Below are the code and all the weights of a small trained network. Each question names an input and a target symbol and asks about switching units off, where a switched-off unit gives its printed mean instead of its output.

import numpy as np


def w(rows, s, z=0):
    codes = np.array(rows[::2]) - 128.0
    scale = np.full(codes.shape[1], s)
    scale[-1] = z or s
    return codes * scale


def norm(h):
    return h / np.sqrt((h * h).mean(-1, keepdims=True) + 1e-5)


def f(y):
    return np.maximum(y, 0)


def softmax(a):
    e = np.exp(a - a.max(-1, keepdims=True))
    return e / e.sum(-1, keepdims=True)


def log_softmax(a):
    a = a - a.max(-1, keepdims=True)
    return a - np.log(np.exp(a).sum(-1, keepdims=True))


def net(x, mask):
    ids = ['αζηθμξ'.index(c) for c in x.split()]
    T = len(ids)
    res = E[ids] + P[:T]
    q, k, v = (norm(res) @ M[0].T for M in (Q, K, V))
    z = softmax(np.where(np.tri(T) > 0, q @ k.T / 3**0.5, -1e9)) @ v
    res = res + np.where(mask[0], z, O[0][:, -1]) @ O[0][:, :-1]
    y = f(norm(res) @ A[0][:, :-1].T + A[0][:, -1])
    res = res + np.where(mask[1:17], y, B[0][:, -1]) @ B[0][:, :-1]
    return log_softmax(norm(res)[-1] @ U[:, :-1].T + U[:, -1])


Q, K, V, O, A, B = {}, {}, {}, {}, {}, {}
E = w([
[74,58,124,156,75,136,223,129],'α',
[166,81,170,157,217,102,149,114],'ζ',
[193,104,133,166,109,53,48,157],'η',
[81,154,97,87,129,174,91,4],'θ',
[147,145,141,34,38,65,120,13],'μ',
[148,161,128,27,108,31,110,164],'ξ',
],0.018)
P = w([
[39,128,193,115,73,254,148,150],'0',
[212,66,146,85,133,118,129,76],'1',
[146,175,208,119,218,51,134,108],'2',
[107,82,196,111,177,33,107,103],'3',
[112,68,155,146,173,48,173,98],'4',
[156,106,159,158,152,85,214,98],'5',
[170,116,157,179,145,96,236,88],'6',
[166,116,167,179,139,76,244,100],'7',
[169,124,170,178,142,83,238,123],'8',
],0.0078)
Q[0] = w([
[124,138,87,129,121,255,77,232],'h0',
[88,176,82,126,119,214,88,236],'h0',
[85,91,124,142,89,115,171,137],'h0',
],0.037)
K[0] = w([
[144,153,109,91,201,3,74,72],'h0',
[135,97,65,118,190,38,20,51],'h0',
[137,96,169,145,219,166,142,118],'h0',
],0.028)
V[0] = w([
[90,82,154,149,253,203,101,52],'h0',
[130,92,196,156,122,106,63,216],'h0',
[41,173,92,81,112,146,94,51],'h0',
],0.021)
O[0] = w([
[81,56,226,184,32,120,155,158,249],'h0',
[35,192,154,86,146,90,89,127,124],'h0',
[202,116,252,79,86,206,130,147,118],'h0',
],0.012,0.022)
A[0] = w([
[136,163,56,46,176,130,165,190,79],'n0',
[87,146,56,175,47,135,150,151,75],'n1',
[142,127,176,143,99,51,186,66,145],'n2',
[102,131,139,146,122,181,118,138,144],'n3',
[104,151,123,46,145,62,135,222,144],'n4',
[109,158,103,112,191,148,70,108,124],'n5',
[154,99,121,134,177,80,176,180,47],'n6',
[110,152,205,150,162,153,141,217,147],'n7',
[212,148,143,132,100,160,165,139,84],'n8',
[137,119,136,151,161,166,188,97,168],'n9',
[138,153,123,66,177,206,99,167,85],'n10',
[143,124,110,174,82,77,61,170,116],'n11',
[69,168,118,180,146,188,72,55,3],'n12',
[7,184,184,202,58,115,180,163,39],'n13',
[81,196,63,185,99,88,140,149,56],'n14',
[116,154,69,159,129,141,180,172,88],'n15',
],0.019,0.0036)
B[0] = w([
[169,114,153,130,40,124,178,147,155],'n0',
[123,81,110,88,64,65,149,82,179],'n1',
[180,193,95,144,95,139,164,187,218],'n2',
[155,97,120,128,88,148,131,156,145],'n3',
[128,84,189,215,118,195,127,109,143],'n4',
[122,207,133,145,68,138,120,167,156],'n5',
[126,127,153,132,216,167,164,201,162],'n6',
[113,131,65,108,54,165,141,50,170],'n7',
[55,118,140,89,190,137,67,120,169],'n8',
[114,170,139,186,155,82,145,160,171],'n9',
[137,107,24,88,122,76,126,90,141],'n10',
[150,119,137,50,188,94,81,99,164],'n11',
[86,130,193,212,182,138,109,63,145],'n12',
[115,21,59,139,153,1,126,181,251],'n13',
[109,96,139,86,110,191,113,30,181],'n14',
[147,74,121,161,168,112,159,80,147],'n15',
],0.024,0.021)
U = w([
[74,189,121,143,193,126,186,235,198],'α',
[70,25,24,152,98,43,167,126,148],'ζ',
[1,173,104,189,112,138,114,45,177],'η',
[129,56,184,118,63,199,184,129,51],'θ',
[125,100,64,26,200,151,79,78,107],'μ',
[161,211,3,83,39,124,157,125,1],'ξ',
],0.006,0.00088)

Each question gives the input, a string of symbols that net reads in full, and the target symbol t.
The units are the heads (3 rows each of Q, K, V and O) and the neurons (one row each of A and B). Each row of codes is followed by its name. A weight is (code - 128) times the scale printed after its matrix; where a second scale follows, it is the last column's (O, A, B and U).
mask holds one flag per unit, heads first, then neurons. A switched-off unit (its flag False) gives its mean, the last column of its rows in O or B, instead of its output. The means were averaged over made-up inputs and are rounded, as every weight is.
A unit's drop is (log p(t) with every unit on - log p(t) with that unit switched off) / (log p(t) with every unit on - log p(t) with every unit switched off).
The circuit of an input: a set's keep is (log p(t) with only the set's units on - log p(t) with every unit switched off) / (log p(t) with every unit on - log p(t) with every unit switched off). Starting from the 12 units with the biggest drops (on a tie, the unit counted first), units are removed one at a time, each time the one whose removal leaves the highest keep (on an exact tie, the one counted first), for as long as the keep stays at least 0.8.
circuit, biggest first: the units of the circuit, biggest drop first
top k neurons: the k neurons with the biggest drops, biggest first
drop when u is switched off: that unit's drop, to one decimal
input θ θ ζ ζ ζ θ α ζ ζ, target α: circuit, biggest first => [h0 n6 n13]
input ξ α θ, target η: circuit, biggest first => [h0 n13 n12]
input α α ζ ζ ζ μ ζ ξ, target α: circuit, biggest first => [h0 n6 n1]
input η θ α α α ξ, target θ: top 3 neurons => [n13 n4 n0]
input ξ ζ η, target ξ: circuit, biggest first => [h0 n5]
input α ξ ζ θ, target η: circuit, biggest first => [h0 n12 n13]
input ξ ζ ζ θ ζ μ μ ζ ξ, target ξ: top 2 neurons => [n10 n13]
input η ζ ξ, target η: circuit, biggest first => [h0 n4 n13]
input θ θ α ξ ζ, target α: circuit, biggest first => [h0 n13 n6]
input μ θ ζ ζ μ ξ, target μ: circuit, biggest first => [h0 n8]
input μ ζ ζ α ζ μ, target ξ: top 2 neurons => [n13 n2]
input μ θ ζ ζ θ η ζ, target μ: top 2 neurons => [n8 n13]
input α θ μ, target ξ: drop when n13 is switched off => 0.3
input μ ζ ζ θ μ θ ζ η μ, target μ: drop when n7 is switched off => 0.0
input α θ α μ ζ α α, target α: drop when n9 is switched off => 0.2
input ξ μ ξ, target ξ: drop when n0 is switched off => 0.1
